Below is a small trained network, with its code and all its weights. Each question gives an input and a class and asks what happens when units are switched off, that is, made to give their printed mean instead of their output.

import numpy as np


def w(rows, s, z=0):
    codes = np.array(rows[::2]) - 128.0
    scale = np.full(codes.shape[1], s)
    scale[-1] = z or s
    return codes * scale


def f(y):
    return np.maximum(y, 0)


def log_softmax(a):
    a = a - a.max(-1, keepdims=True)
    return a - np.log(np.exp(a).sum(-1, keepdims=True))


def net(x, mask):
    res = np.array(x, float).reshape(1, 5) / 4 @ E
    y = f(res @ A[0][:, :-1].T + A[0][:, -1])
    res = res + np.where(mask, y, B[0][:, -1]) @ B[0][:, :-1]
    return log_softmax(res[-1] @ U[:, :-1].T + U[:, -1])


A, B = {}, {}
E = w([
[111,103,198,171,183],'x0',
[66,124,100,175,89],'x1',
[1,178,148,81,207],'x2',
[142,95,242,129,81],'x3',
[80,39,94,148,232],'x4',
],0.0086)
A[0] = w([
[132,81,52,191,140,252],'n1',
[90,146,161,180,111,93],'n2',
[151,114,152,181,169,36],'n3',
[118,91,99,114,128,79],'n4',
[112,131,120,11,75,196],'n5',
[133,158,188,124,101,214],'n6',
[138,106,99,101,136,143],'n7',
[158,93,69,149,112,203],'n8',
[146,101,153,142,159,39],'n9',
[118,160,99,174,113,249],'n10',
[140,111,224,152,163,152],'n11',
[156,124,91,123,144,65],'n12',
[121,105,93,143,57,70],'n13',
[166,142,107,77,202,188],'n14',
[149,152,141,56,153,224],'n15',
[128,164,86,204,98,172],'n16',
[138,77,135,178,116,253],'n17',
],0.011,0.0028)
B[0] = w([
[42,86,45,180,50,254],'n1',
[120,6,72,185,149,172],'n2',
[188,34,166,195,132,172],'n3',
[30,81,118,68,132,154],'n4',
[150,254,145,22,139,210],'n5',
[159,217,206,133,248,223],'n6',
[172,108,53,58,40,163],'n7',
[132,88,46,181,54,230],'n8',
[184,108,152,115,169,162],'n9',
[43,205,129,151,131,197],'n10',
[124,49,216,77,178,239],'n11',
[155,98,73,101,86,162],'n12',
[83,228,137,143,82,194],'n13',
[85,133,66,20,117,206],'n14',
[125,202,35,47,198,198],'n15',
[95,179,76,225,113,209],'n16',
[81,62,149,202,180,230],'n17',
],0.0051,0.0072)
U = w([
[202,4,206,172,230,111],'0',
[61,120,75,219,149,138],'1',
[170,196,127,12,222,209],'2',
[212,18,7,12,19,29],'3',
[237,245,173,201,2,4],'4',
],0.0061,0.0027)

Each question gives the input, the list of numbers given to net, and the class t.
The units are the neurons (one row each of A and B). Each row of codes is followed by its name. A weight is (code - 128) times the scale printed after its matrix; where a second scale follows, it is the last column's (A, B and U).
mask holds one flag per neuron, in row order. A switched-off neuron (its flag False) gives its mean, the last column of its row in B, instead of its output. The means were averaged over made-up inputs and are rounded, as every weight is.
A unit's drop is (log p(t) with every unit on - log p(t) with that unit switched off) / (log p(t) with every unit on - log p(t) with every unit switched off).
The circuit of an input: a set's keep is (log p(t) with only the set's units on - log p(t) with every unit switched off) / (log p(t) with every unit on - log p(t) with every unit switched off). Starting from the 12 units with the biggest drops (on a tie, the unit counted first), units are removed one at a time, each time the one whose removal leaves the highest keep (on an exact tie, the one counted first), for as long as the keep stays at least 0.8.
units of the circuit, in order: the units of the circuit, biggest drop first
most important unit: the unit with the biggest drop
k most important neurons: the k neurons with the biggest drops, biggest first
drop when u is switched off: that unit's drop, to one decimal
input [-4,8,8,4,-7], class 2: most important unit : n5
input [8,3,7,7,-7], class 0: units of the circuit, in order : (n2; n11)
input [-8,7,-4,6,2], class 4: units of the circuit, in order : (n13; n14)
input [-1,0,-4,-8,7], class 3: units of the circuit, in order : (n7; n12)
input [-3,8,-8,-1,-1], class 1: 2 most important neurons : (n1; n17)
input [-5,5,7,8,-6], class 2: units of the circuit, in order : (n5; n6)
input [-2,-8,-4,8,-8], class 2: drop when n11 is switched off : 0.1
input [-7,7,5,-2,-6], class 4: drop when n1 is switched off : -0.1
input [3,-6,-5,8,-5], class 0: drop when n11 is switched off : 0.2
input [-5,-3,3,2,-8], class 2: drop when n9 is switched off : 0.0
